Below is a small trained network, with its code and all its weights. Each question gives an input and a class and asks what happens when units are switched off, that is, made to give their printed mean instead of their output.

import numpy as np


def w(rows, s, z=0):
    codes = np.array(rows[::2]) - 128.0
    scale = np.full(codes.shape[1], s)
    scale[-1] = z or s
    return codes * scale


def norm(h):
    return h / np.sqrt((h * h).mean(-1, keepdims=True) + 1e-5)


def f(y):
    return y / 2 * (1 + np.tanh(0.7978845608 * (y + 0.044715 * y**3)))


def log_softmax(a):
    a = a - a.max(-1, keepdims=True)
    return a - np.log(np.exp(a).sum(-1, keepdims=True))


def net(x, mask):
    res = np.array(x, float).reshape(1, 6) / 4 @ E
    u = 0
    for l in range(4):
        y = f(norm(res) @ A[l][:, :-1].T + A[l][:, -1])
        res = res + np.where(mask[u : u + 4], y, B[l][:, -1]) @ B[l][:, :-1]
        u += 4
    return log_softmax(norm(res)[-1] @ U[:, :-1].T + U[:, -1])


A, B = {}, {}
E = w([
[93,213,207,115,34,75,56],'x0',
[68,68,138,188,183,152,129],'x1',
[120,36,84,102,6,158,146],'x2',
[163,76,56,183,154,158,228],'x3',
[123,199,2,174,154,212,154],'x4',
[168,103,11,182,122,182,100],'x5',
],0.0077)
A[0] = w([
[112,193,82,156,114,128,95,3],'L0N1',
[95,107,116,226,170,158,115,179],'L0N2',
[153,254,119,130,196,122,171,47],'L0N3',
[90,128,151,181,132,163,82,183],'L0N4',
],0.0098,0.0044)
B[0] = w([
[184,95,95,16,139,145,130,155],'L0N1',
[28,8,114,56,144,122,49,254],'L0N2',
[135,92,88,234,127,236,83,219],'L0N3',
[48,147,117,130,127,154,160,200],'L0N4',
],0.011,0.0049)
A[1] = w([
[140,181,15,56,50,151,95,105],'L1N1',
[127,255,151,123,165,72,81,3],'L1N2',
[74,141,253,145,154,63,98,125],'L1N3',
[251,183,174,215,163,158,192,244],'L1N4',
],0.0069,0.003)
B[1] = w([
[214,202,182,209,94,202,121,253],'L1N1',
[63,126,61,140,137,75,124,153],'L1N2',
[129,224,125,113,146,86,177,240],'L1N3',
[94,83,74,110,192,93,1,175],'L1N4',
],0.0083,0.0038)
A[2] = w([
[211,114,164,142,136,103,160,179],'L2N1',
[27,161,89,156,150,212,72,254],'L2N2',
[170,153,115,130,33,80,111,109],'L2N3',
[194,139,2,159,140,153,196,158],'L2N4',
],0.0074,0.0024)
B[2] = w([
[82,108,160,73,197,234,100,133],'L2N1',
[99,94,141,104,66,43,181,255],'L2N2',
[36,192,84,130,157,254,56,160],'L2N3',
[94,98,218,120,146,78,103,179],'L2N4',
],0.0083,0.008)
A[3] = w([
[138,140,78,127,1,156,71,2],'L3N1',
[128,114,150,74,183,99,203,89],'L3N2',
[226,129,157,121,221,74,164,193],'L3N3',
[69,190,116,174,183,113,87,214],'L3N4',
],0.0099,0.0028)
B[3] = w([
[206,209,194,161,98,77,88,253],'L3N1',
[244,234,159,168,197,123,138,169],'L3N2',
[204,2,100,28,215,157,136,154],'L3N3',
[54,42,184,95,55,113,124,238],'L3N4',
],0.0079,0.0051)
U = w([
[210,211,149,194,71,194,38,109],'0',
[198,114,175,72,233,105,170,126],'1',
[50,5,67,173,151,171,66,222],'2',
[43,207,236,123,62,56,89,196],'3',
[100,166,109,161,131,150,212,36],'4',
[121,199,63,147,159,135,149,2],'5',
],0.014,0.0052)

Each question gives the input, the list of numbers given to net, and the class t.
The units are the neurons (one row each of A and B). Each row of codes is followed by its name. A weight is (code - 128) times the scale printed after its matrix; where a second scale follows, it is the last column's (A, B and U).
mask holds one flag per neuron, layer by layer. A switched-off neuron (its flag False) gives its mean, the last column of its row in B, instead of its output. The means were averaged over made-up inputs and are rounded, as every weight is.
A unit's drop is (log p(t) with every unit on - log p(t) with that unit switched off) / (log p(t) with every unit on - log p(t) with every unit switched off).
The circuit of an input: a set's keep is (log p(t) with only the set's units on - log p(t) with every unit switched off) / (log p(t) with every unit on - log p(t) with every unit switched off). Starting from the 12 units with the biggest drops (on a tie, the unit counted first), units are removed one at a time, each time the one whose removal leaves the highest keep (on an exact tie, the one counted first), for as long as the keep stays at least 0.8.
circuit, biggest first: the units of the circuit, biggest drop first
k most important neurons: the k neurons with the biggest drops, biggest first
k most important neurons of layer l: the k neurons of layer l with the biggest drops, biggest first
drop when u is switched off: that unit's drop, to one decimal
input [-5,-8,-8,0,-4,-3], class 2: 2 most important neurons	[L0N3, L1N4]
input [6,6,-3,-4,6,4], class 2: most important neuron of layer 0	[L0N2]
input [-7,5,-1,1,-5,-2], class 1: 2 most important neurons	[L0N3, L3N2]
input [8,-2,6,4,2,-4], class 0: 2 most important neurons of layer 0	[L0N2, L0N4]
input [8,-2,3,2,6,-2], class 0: 2 most important neurons	[L1N1, L0N1]
input [-4,1,-2,4,-5,0], class 1: 2 most important neurons	[L0N3, L3N2]
input [0,-6,8,7,-3,-1], class 0: circuit, biggest first	[L2N2, L0N2]
input [-5,-3,-5,7,1,-7], class 2: 2 most important neurons	[L0N3, L1N4]
input [3,0,0,1,1,5], class 3: 2 most important neurons of layer 2	[L2N2, L2N3]
input [8,6,-8,-5,6,6], class 2: circuit, biggest first	[L0N2, L0N3]
input [-6,-4,4,-1,-4,-1], class 1: 4 most important neurons	[L0N3, L0N2, L3N2, L1N1]
input [6,-1,0,0,1,6], class 0: 2 most important neurons	[L1N1, L0N1]
input [3,2,3,-1,-1,5], class 3: 2 most important neurons	[L0N4, L2N2]
input [7,1,8,-1,8,4], class 0: circuit, biggest first	[L1N1]
input [-8,0,6,-1,7,-8], class 1: 2 most important neurons of layer 0	[L0N3, L0N4]
input [-3,-5,-8,-1,-6,2], class 2: 2 most important neurons	[L1N4, L0N3]
input [-3,6,0,-7,-6,-6], class 1: 2 most important neurons of layer 2	[L2N3, L2N2]
input [-1,-6,7,7,-4,-1], class 0: 2 most important neurons of layer 2	[L2N2, L2N3]
input [0,-8,-6,3,2,-8], class 2: drop when L0N3 is switched off	0.2
input [-2,5,-8,-7,8,-5], class 2: circuit, biggest first	[L0N3]
input [-7,-8,-8,6,5,-1], class 2: drop when L0N3 is switched off	0.4
input [-5,-3,-5,2,1,-3], class 2: drop when L0N3 is switched off	0.3
input [8,-8,5,-4,1,6], class 0: drop when L1N1 is switched off	0.1
